Here is a tiny trained network, its code and every weight. The questions are about switching its units off for an input and a class, where a switched-off unit gives its printed mean instead of its output.

import numpy as np


def w(rows, s, z=0):
    codes = np.array(rows[::2]) - 128.0
    scale = np.full(codes.shape[1], s)
    scale[-1] = z or s
    return codes * scale


def f(y):
    return np.maximum(y, 0)


def log_softmax(a):
    a = a - a.max(-1, keepdims=True)
    return a - np.log(np.exp(a).sum(-1, keepdims=True))


def net(x, mask):
    res = np.array(x, float).reshape(1, 5) / 4 @ E
    y = f(res @ A[0][:, :-1].T + A[0][:, -1])
    res = res + np.where(mask, y, B[0][:, -1]) @ B[0][:, :-1]
    return log_softmax(res[-1] @ U[:, :-1].T + U[:, -1])


A, B = {}, {}
E = w([
[179,120,69,67,222,84,186,116,127,133,63],'x0',
[128,136,71,191,118,128,177,59,190,52,196],'x1',
[144,207,175,158,153,144,116,219,166,178,138],'x2',
[126,60,148,159,175,216,147,131,91,142,213],'x3',
[55,203,108,85,96,249,210,120,93,122,95],'x4',
],0.011)
A[0] = w([
[222,125,176,131,226,108,112,156,91,144,160,144],'neuron 0',
[137,185,80,130,116,136,146,111,182,114,127,104],'neuron 1',
[91,159,57,154,109,143,171,98,196,67,204,187],'neuron 2',
[89,40,102,135,114,135,120,83,83,71,128,182],'neuron 3',
[123,178,107,132,122,128,170,158,203,104,128,103],'neuron 4',
[86,216,208,193,70,127,78,203,121,217,107,205],'neuron 5',
[150,166,130,185,145,145,196,110,202,79,187,205],'neuron 6',
[166,88,110,131,137,89,92,54,137,135,76,249],'neuron 7',
[68,165,159,45,114,165,178,197,74,194,92,230],'neuron 8',
[199,71,145,142,150,151,93,42,99,74,185,219],'neuron 9',
[90,150,102,223,108,144,214,95,155,101,194,103],'neuron 10',
[234,48,126,130,221,123,148,143,139,157,98,199],'neuron 11',
[96,100,114,163,55,121,144,1,128,24,188,197],'neuron 12',
[213,85,142,134,170,95,131,130,155,168,127,121],'neuron 13',
[147,216,70,117,103,104,134,86,192,102,59,254],'neuron 14',
[79,110,177,174,156,192,157,95,146,90,215,162],'neuron 15',
[85,188,104,131,103,119,165,127,148,113,164,117],'neuron 16',
[144,151,103,110,121,92,100,106,169,145,85,57],'neuron 17',
],0.0091,0.0044)
B[0] = w([
[47,143,51,175,169,163,105,202,255,200,110,189],'neuron 0',
[193,183,132,156,146,117,197,157,102,61,146,167],'neuron 1',
[205,145,106,214,159,142,165,84,58,97,189,227],'neuron 2',
[107,81,114,114,26,125,131,91,63,184,127,197],'neuron 3',
[185,160,140,156,163,106,167,214,128,82,156,165],'neuron 4',
[219,195,197,48,105,177,52,177,215,131,141,208],'neuron 5',
[190,156,62,200,185,177,150,155,158,85,184,209],'neuron 6',
[79,64,105,88,74,63,142,146,148,141,115,192],'neuron 7',
[127,158,162,57,151,184,168,150,84,148,88,217],'neuron 8',
[86,54,85,214,58,169,103,127,95,162,101,205],'neuron 9',
[194,176,135,198,158,161,95,48,132,111,132,214],'neuron 10',
[38,115,41,119,151,112,152,181,166,199,130,209],'neuron 11',
[127,87,167,223,45,117,112,98,60,86,145,252],'neuron 12',
[56,106,67,150,164,121,131,171,213,133,116,178],'neuron 13',
[189,108,126,49,147,31,191,201,151,44,96,215],'neuron 14',
[137,145,126,168,138,220,86,109,130,152,105,212],'neuron 15',
[161,188,176,173,121,131,172,141,106,94,149,173],'neuron 16',
[128,126,140,105,121,60,124,98,174,84,64,155],'neuron 17',
],0.0084,0.018)
U = w([
[135,80,126,41,120,1,179,125,182,58,42,77],'0',
[73,6,164,131,22,75,121,83,63,126,145,114],'1',
[49,54,37,157,190,129,139,179,250,220,122,130],'2',
[190,159,106,173,165,102,220,134,161,33,181,147],'3',
[150,90,182,187,138,178,61,96,176,125,173,19],'4',
[104,86,117,42,197,254,230,117,29,182,96,211],'5',
[129,70,104,190,71,166,145,18,104,120,126,1],'6',
[182,192,231,80,88,183,51,172,226,151,135,206],'7',
],0.0081,0.0038)

Each question gives the input, the list of numbers given to net, and the class t.
The units are the neurons (one row each of A and B). Each row of codes is followed by its name. A weight is (code - 128) times the scale printed after its matrix; where a second scale follows, it is the last column's (A, B and U).
mask holds one flag per neuron, in row order. A switched-off neuron (its flag False) gives its mean, the last column of its row in B, instead of its output. The means were averaged over made-up inputs and are rounded, as every weight is.
A unit's drop is (log p(t) with every unit on - log p(t) with that unit switched off) / (log p(t) with every unit on - log p(t) with every unit switched off).
The circuit of an input: a set's keep is (log p(t) with only the set's units on - log p(t) with every unit switched off) / (log p(t) with every unit on - log p(t) with every unit switched off). Starting from the 12 units with the biggest drops (on a tie, the unit counted first), units are removed one at a time, each time the one whose removal leaves the highest keep (on an exact tie, the one counted first), for as long as the keep stays at least 0.8.
units of the circuit, in order: the units of the circuit, biggest drop first
most important unit: the unit with the biggest drop
top k neurons: the k neurons with the biggest drops, biggest first
drop when u is switched off: that unit's drop, to one decimal
input [6,-4,-1,-5,6], class 0: most important unit => neuron 14
input [2,6,-8,-8,-4], class 1: top 2 neurons => neuron 12; neuron 3
input [4,-5,-6,-4,6], class 0: top 3 neurons => neuron 14; neuron 15; neuron 2
input [2,8,-2,-1,-8], class 6: top 3 neurons => neuron 12; neuron 9; neuron 2
input [3,-1,6,-6,3], class 7: top 2 neurons => neuron 5; neuron 7
input [-4,-5,-5,1,2], class 5: top 2 neurons => neuron 12; neuron 8
input [-2,-1,-6,6,-7], class 2: top 2 neurons => neuron 0; neuron 11
input [7,-8,1,-5,3], class 0: top 2 neurons => neuron 14; neuron 17
input [-4,2,0,7,-6], class 2: top 2 neurons => neuron 0; neuron 13
input [-4,-3,-1,-5,-6], class 7: top 3 neurons => neuron 5; neuron 14; neuron 11
input [-1,-6,-1,-1,3], class 7: top 2 neurons => neuron 5; neuron 2
input [7,2,-6,-6,-7], class 0: top 2 neurons => neuron 14; neuron 17
input [0,-7,7,3,-7], class 2: drop when neuron 0 is switched off => 0.4
input [-4,5,-1,5,-5], class 6: drop when neuron 3 is switched off => 0.0
input [3,-4,-3,-6,7], class 0: units of the circuit, in order => neuron 14
input [-1,-5,-1,-6,8], class 7: drop when neuron 11 is switched off => 0.1
